Here is a tiny trained network, its code and every weight. The questions are about switching its units off for an input and a class, where a switched-off unit gives its printed mean instead of its output.

import numpy as np


def w(rows, s, z=0):
    codes = np.array(rows[::2]) - 128.0
    scale = np.full(codes.shape[1], s)
    scale[-1] = z or s
    return codes * scale


def f(y):
    return np.maximum(y, 0)


def log_softmax(a):
    a = a - a.max(-1, keepdims=True)
    return a - np.log(np.exp(a).sum(-1, keepdims=True))


def net(x, mask):
    res = np.array(x, float).reshape(1, 6) / 4 @ E
    y = f(res @ A[0][:, :-1].T + A[0][:, -1])
    res = res + np.where(mask, y, B[0][:, -1]) @ B[0][:, :-1]
    return log_softmax(res[-1] @ U[:, :-1].T + U[:, -1])


A, B = {}, {}
E = w([
[79,148,186,152,14,155,132,155],'x0',
[91,142,156,85,129,106,133,160],'x1',
[179,178,185,104,121,164,119,134],'x2',
[140,79,181,100,116,230,123,86],'x3',
[70,254,122,171,96,154,137,148],'x4',
[174,166,119,69,74,64,129,107],'x5',
],0.0088)
A[0] = w([
[128,123,149,101,154,122,129,133,68],'N0',
[148,132,159,80,188,122,131,144,84],'N1',
[165,57,91,133,122,120,129,109,79],'N2',
[147,93,131,105,125,97,132,145,56],'N3',
[160,140,109,129,145,86,130,140,86],'N4',
[148,154,125,108,118,158,129,102,45],'N5',
[137,92,161,187,121,187,126,153,97],'N6',
[123,120,142,150,126,153,129,128,84],'N7',
[171,14,80,140,132,105,126,95,107],'N8',
[136,104,144,113,62,98,128,127,107],'N9',
[124,125,149,157,122,165,124,125,53],'N10',
[147,99,143,102,105,110,128,112,52],'N11',
[42,69,96,159,115,64,127,156,97],'N12',
[155,36,121,120,148,137,128,116,105],'N13',
[143,126,101,129,128,129,124,107,58],'N14',
[139,132,155,151,144,149,133,138,2],'N15',
[158,142,145,91,146,142,129,116,41],'N16',
[74,185,78,162,110,221,130,89,121],'N17',
[185,144,165,71,186,120,122,135,186],'N18',
[157,145,118,149,140,139,127,113,45],'N19',
[35,36,114,162,252,127,129,166,113],'N20',
[124,120,125,117,67,119,129,117,16],'N21',
[146,59,85,101,146,122,131,92,49],'N22',
[171,213,48,161,134,50,125,109,89],'N23',
[150,124,160,200,162,182,127,162,54],'N24',
[114,90,152,86,40,81,129,131,105],'N25',
],0.019,0.006)
B[0] = w([
[136,158,123,150,114,145,134,139,142],'N0',
[130,198,116,167,128,142,120,117,167],'N1',
[115,132,136,139,166,154,120,76,191],'N2',
[82,135,125,141,137,140,127,123,159],'N3',
[131,138,125,80,186,108,137,138,166],'N4',
[101,132,105,152,114,110,126,145,143],'N5',
[128,114,149,31,149,126,145,105,182],'N6',
[127,144,112,104,111,125,105,110,146],'N7',
[110,140,151,167,180,186,126,61,237],'N8',
[84,84,148,91,109,140,135,141,174],'N9',
[113,128,131,80,130,117,130,126,153],'N10',
[94,126,153,131,161,144,123,129,158],'N11',
[75,213,117,128,105,93,129,198,207],'N12',
[155,104,150,150,161,159,125,98,210],'N13',
[110,100,139,89,141,136,127,136,140],'N14',
[118,119,140,85,140,123,128,130,136],'N15',
[110,146,116,197,95,112,124,148,149],'N16',
[3,165,138,141,134,127,126,136,223],'N17',
[90,226,139,145,162,147,123,101,202],'N18',
[104,109,139,118,123,126,129,147,137],'N19',
[157,8,115,244,129,144,122,123,251],'N20',
[95,76,119,111,111,152,127,117,151],'N21',
[113,104,144,147,148,157,130,71,198],'N22',
[182,119,118,118,207,64,141,211,234],'N23',
[75,109,148,85,117,154,129,92,175],'N24',
[55,79,128,93,70,120,126,134,199],'N25',
],0.031,0.016)
U = w([
[64,152,189,3,64,170,130,101,121],'0',
[137,99,175,160,179,234,119,21,138],'1',
[218,158,96,77,184,64,171,186,89],'2',
[93,32,112,136,101,114,144,187,107],'3',
[40,185,144,147,177,134,140,150,238],'4',
[170,225,110,188,70,182,96,88,2],'5',
],0.0052,0.0041)

Each question gives the input, the list of numbers given to net, and the class t.
The units are the neurons (one row each of A and B). Each row of codes is followed by its name. A weight is (code - 128) times the scale printed after its matrix; where a second scale follows, it is the last column's (A, B and U).
mask holds one flag per neuron, in row order. A switched-off neuron (its flag False) gives its mean, the last column of its row in B, instead of its output. The means were averaged over made-up inputs and are rounded, as every weight is.
A unit's drop is (log p(t) with every unit on - log p(t) with that unit switched off) / (log p(t) with every unit on - log p(t) with every unit switched off).
The circuit of an input: a set's keep is (log p(t) with only the set's units on - log p(t) with every unit switched off) / (log p(t) with every unit on - log p(t) with every unit switched off). Starting from the 12 units with the biggest drops (on a tie, the unit counted first), units are removed one at a time, each time the one whose removal leaves the highest keep (on an exact tie, the one counted first), for as long as the keep stays at least 0.8.
units of the circuit, in order: the units of the circuit, biggest drop first
unit that matters most: the unit with the biggest drop
top k neurons: the k neurons with the biggest drops, biggest first
drop of u: that unit's drop, to one decimal
input [5,-1,-5,-1,0,3], class 0: top 2 neurons => [N20; N23]
input [5,-2,2,-5,-1,-6], class 0: unit that matters most => N23
input [7,7,8,-3,-8,-8], class 0: top 2 neurons => [N8; N6]
input [-5,-3,3,-8,-4,7], class 2: top 2 neurons => [N23; N17]
input [-8,2,6,-3,3,-1], class 2: top 2 neurons => [N23; N17]
input [1,4,2,7,6,1], class 0: units of the circuit, in order => [N20; N23]
input [5,6,-2,1,-8,3], class 0: top 3 neurons => [N25; N20; N9]
input [-5,3,1,-1,1,6], class 2: top 2 neurons => [N23; N17]
input [-1,-6,-3,-2,2,-8], class 3: top 2 neurons => [N20; N18]
input [0,2,0,-6,-4,-7], class 1: top 3 neurons => [N20; N23; N25]
input [-3,-8,-3,-4,1,-3], class 1: top 3 neurons => [N20; N8; N25]
input [-2,2,-2,-2,-1,-5], class 1: top 2 neurons => [N23; N25]
input [-5,0,8,4,-1,2], class 5: drop of N17 => 0.1
input [-6,-2,-1,-7,-5,3], class 1: drop of N8 => 0.4
input [2,-8,-7,-6,3,7], class 2: units of the circuit, in order => [N23]
input [8,1,7,-8,-2,3], class 3: drop of N18 => 0.1
input [-7,-3,5,-3,2,0], class 2: drop of N23 => 0.1
